Here is a tiny trained network, its code and every weight. The questions are about switching its units off for an input and a class, where a switched-off unit gives its printed mean instead of its output.

import numpy as np


def w(rows, s, z=0):
    codes = np.array(rows[::2]) - 128.0
    scale = np.full(codes.shape[1], s)
    scale[-1] = z or s
    return codes * scale


def f(y):
    return np.maximum(y, 0)


def log_softmax(a):
    a = a - a.max(-1, keepdims=True)
    return a - np.log(np.exp(a).sum(-1, keepdims=True))


def net(x, mask):
    res = np.array(x, float).reshape(1, 5) / 4 @ E
    y = f(res @ A[0][:, :-1].T + A[0][:, -1])
    res = res + np.where(mask, y, B[0][:, -1]) @ B[0][:, :-1]
    return log_softmax(res[-1] @ U[:, :-1].T + U[:, -1])


A, B = {}, {}
E = w([
[163,110,122,85,139,249,217],'x0',
[171,61,198,103,143,138,84],'x1',
[226,211,161,88,152,84,140],'x2',
[30,117,79,28,165,73,135],'x3',
[135,195,125,79,39,180,118],'x4',
],0.011)
A[0] = w([
[112,106,162,175,116,158,132,25],'N1',
[123,151,123,112,73,167,91,162],'N2',
[170,88,166,177,214,116,176,190],'N3',
[105,64,161,184,122,143,98,178],'N4',
[166,124,167,129,172,178,173,206],'N5',
[90,132,115,135,138,125,114,114],'N6',
[36,149,77,153,97,130,164,130],'N7',
[119,181,135,110,111,73,76,165],'N8',
[196,176,123,137,69,119,134,107],'N9',
[132,115,132,106,163,179,137,164],'N10',
[145,127,190,113,109,83,75,90],'N11',
[91,121,116,167,139,90,124,162],'N12',
[127,85,174,109,173,58,51,159],'N13',
[136,148,70,140,142,65,103,203],'N14',
[128,75,140,160,92,126,108,134],'N15',
[76,144,157,205,141,66,87,162],'N16',
[103,75,102,97,173,118,127,116],'N17',
[195,247,167,147,79,146,131,99],'N18',
[172,177,117,121,186,100,141,3],'N19',
],0.014,0.0041)
B[0] = w([
[93,94,141,134,158,175,78,168],'N1',
[142,79,158,165,98,105,56,195],'N2',
[125,104,179,193,159,134,23,221],'N3',
[170,90,162,190,120,140,37,218],'N4',
[186,67,180,140,156,74,149,211],'N5',
[112,166,167,143,138,118,133,168],'N6',
[9,130,54,72,198,218,106,243],'N7',
[131,165,97,141,219,155,181,210],'N8',
[212,189,156,179,133,61,79,205],'N9',
[160,76,147,138,143,85,195,185],'N10',
[86,209,117,150,174,107,177,182],'N11',
[155,150,184,115,153,145,133,202],'N12',
[116,242,150,103,155,43,192,236],'N13',
[96,97,156,155,182,213,154,214],'N14',
[122,120,167,141,113,127,43,183],'N15',
[178,101,222,175,205,70,207,249],'N16',
[185,201,126,124,180,93,142,202],'N17',
[193,182,166,179,142,27,49,250],'N18',
[140,69,138,155,83,168,1,172],'N19',
],0.0083,0.014)
U = w([
[183,119,182,148,151,93,133,213],'0',
[81,154,113,102,169,135,192,106],'1',
[113,50,151,138,127,192,108,153],'2',
[97,166,102,113,96,121,71,4],'3',
[163,79,143,70,67,95,251,31],'4',
],0.012,0.0028)

Each question gives the input, the list of numbers given to net, and the class t.
The units are the neurons (one row each of A and B). Each row of codes is followed by its name. A weight is (code - 128) times the scale printed after its matrix; where a second scale follows, it is the last column's (A, B and U).
mask holds one flag per neuron, in row order. A switched-off neuron (its flag False) gives its mean, the last column of its row in B, instead of its output. The means were averaged over made-up inputs and are rounded, as every weight is.
A unit's drop is (log p(t) with every unit on - log p(t) with that unit switched off) / (log p(t) with every unit on - log p(t) with every unit switched off).
The circuit of an input: a set's keep is (log p(t) with only the set's units on - log p(t) with every unit switched off) / (log p(t) with every unit on - log p(t) with every unit switched off). Starting from the 12 units with the biggest drops (on a tie, the unit counted first), units are removed one at a time, each time the one whose removal leaves the highest keep (on an exact tie, the one counted first), for as long as the keep stays at least 0.8.
circuit, biggest first: the units of the circuit, biggest drop first
top k neurons: the k neurons with the biggest drops, biggest first
drop when u is switched off: that unit's drop, to one decimal
input [0,1,-4,2,5], class 3: circuit, biggest first -> (N16)
input [1,-1,3,4,2], class 3: circuit, biggest first -> (N16 N5)
input [1,8,1,8,-3], class 1: circuit, biggest first -> (N18 N13 N16)
input [0,-2,1,2,8], class 3: circuit, biggest first -> (N16 N5)
input [4,-8,-3,-3,6], class 3: circuit, biggest first -> (N7 N16)
input [2,-2,-5,-4,-8], class 2: top 3 neurons -> (N18 N13 N9)
input [4,-8,5,4,1], class 3: top 2 neurons -> (N16 N19)
input [1,3,-8,4,3], class 2: top 2 neurons -> (N13 N18)
input [4,4,-2,0,0], class 2: top 4 neurons -> (N18 N13 N16 N9)
input [5,-1,-7,-5,8], class 2: top 2 neurons -> (N13 N16)
input [-6,-5,8,8,-8], class 1: drop when N8 is switched off -> 0.3
input [-1,-8,-7,1,-1], class 1: drop when N7 is switched off -> 0.1
input [-4,-5,-4,0,7], class 1: drop when N19 is switched off -> 0.1
input [6,-6,-6,1,-4], class 1: circuit, biggest first -> (N7)
